Each row has a name. After each piece below comes the name of the row it's from, unless a question asks for something else. Each question is about the rows just above it. Places in a row count from 1.

Columns, left to right: L A E V D M W Q
mil: 0 145 -395 -191 31 -229 -51 154
nizi: -388 375 123 432 78 -344 -93 -198
Kufu: -459 -186 -392 157 -219 397 -673 -299
noru: -190 341 820 271 -84 -131 177 23
Kes: 439 -298 -233 248 -4 -5 407 -249
gifun: -158 2 126 -226 38 -10 288 327
375 123 432 78 with +1 step of 1 on every entry:
376 124 433 79
375 -186 341 -298 2 is in which column, read top down?
A

Columns, left to right: J T C Y
bogub: 210 -465 137 125
govi: -331 -266 0 -362
sozif: 208 329 -52 -201
gegad: 76 -299 -363 398
sese: 682 516 -264 -294
Vono: 763 352 -120 -772
Zis: -495 90 -330 132
vopu: 4 -607 318 -357
Zos: -229 107 -115 -51
Sav: -90 -77 -501 338
Finef: -430 -72 633 109
tad: 42 408 -265 363
408 -265 363 begins in row and place
tad, 2
Where does 352 -120 start? Give its row and place.
Vono, 2

Columns, left to right: F H P S N G Z X B R
big: -384 478 617 -295 361 -675 112 -49 234 588
kofa: 614 -276 71 253 155 -48 627 -22 402 -223
lota: 614 -276 71 253 155 -48 -594 60 -793 -341
Mesak: 614 -276 71 253 155 -48 -594 60 -793 228
sabef: -384 478 617 -295 361 -675 -109 -49 234 588
Move every entry of -49 234 by +1 step of 1.
-48 235
Shift each entry of -295 by +1 times 1:
-294
Changed Mesak: 614 -276 71 253 155 -48 -594 61 -793 228. Place and old value:
8, 60
One entry of big was changed: -384 478 617 -295 361 -675 112 -50 234 588. Where, and from what?
8, -49

Columns, left to right: Kufi zug darat Lib
zap: -522 109 -111 880
loles: -522 109 -29 856
refi: -288 481 -13 844
Where does -522 109 -29 857 differ from loles, and what was there?
4, 856
Which column holds 856 844 top down?
Lib

Columns, left to right: momu dani gofof kade
gak: -38 -64 -36 -771
vulo: -36 -770 -944 -126
Dosi: 426 552 644 -341
kude: 129 552 644 -341
Where does -36 -771 start? Give its row and place.
gak, 3
One entry of gak was changed: -38 -64 -37 -771. Where, and from what?
3, -36
Which column holds -126 -341 top down?
kade
One entry of kude was changed: 129 553 644 -341. Where, and from what?
2, 552
Which column holds this, read top down? -944 644
gofof

Columns, left to right: daka keva vimef ner muz sepo Nufu pora Kizip
makas: -88 231 97 -304 193 -756 -11 -3 -1
nifus: 202 107 85 -123 178 -572 -165 32 -394
fot: -201 319 -537 -15 -523 -150 469 33 -68
rop: -374 281 400 -81 124 -110 139 -51 337
fovop: -351 286 449 163 -24 347 222 -43 212
leg: -42 17 489 336 64 568 -106 -25 -55
beli: -314 288 570 96 119 187 137 -46 185
guk: -88 231 97 -304 193 -88 -326 -42 209
zipe: 23 262 276 -175 235 -601 -32 11 -240
vev: 64 -42 489 336 568 17 -106 -25 -47
beru: -124 -85 -196 -324 121 -624 -212 -29 366
One entry of nifus was changed: 202 107 85 -123 177 -572 -165 32 -394. Where, and from what?
5, 178
Where does -351 286 449 163 -23 347 222 -43 212 differ from fovop, and what was there?
5, -24
85 -123 178 begins in row and place
nifus, 3
-42 17 489 336 64 568 begins in row and place
leg, 1
Shift each entry of -351 by -1 times 1:
-352
-88 202 is in which column, read top down?
daka

Columns, left to right: Refe Dilo lipe Pupu tabav Lodeg Ves Tig tul
riz: 436 -144 139 -294 -726 -334 -584 -167 -526
Pavom: 614 -109 231 -340 -524 -390 -407 68 -148
zugus: 438 -150 152 -303 -721 -318 -596 -175 -533
zuber: 430 -159 140 -303 -716 -304 -583 -186 -520
dama: 428 -82 338 -292 -773 -332 -513 61 34
dalet: 504 -283 247 -180 -463 -390 -585 -201 -241
Vudo: 390 -227 28 -122 -937 -352 -605 -71 -295
Sepuz: 407 80 173 -270 -622 -427 -406 78 -430
mor: 622 -117 226 -331 -486 -398 -404 75 -156
Zila: 504 -286 173 -406 78 -270 -427 -622 -430
deno: 314 60 148 -148 -814 -419 -662 163 -195
vudob: 401 65 162 -252 -627 -422 -415 88 -441
Move every entry of -334 -584 by +1 step of 1.
-333 -583
Where does 173 -270 -622 -427 -406 78 -430 start? Give its row and place.
Sepuz, 3
Move every entry of -427 by +1 step of 1.
-426
Move every entry of -390 -585 by -1 step of 1.
-391 -586
Shift each entry of -814 -419 by +1 times 1:
-813 -418

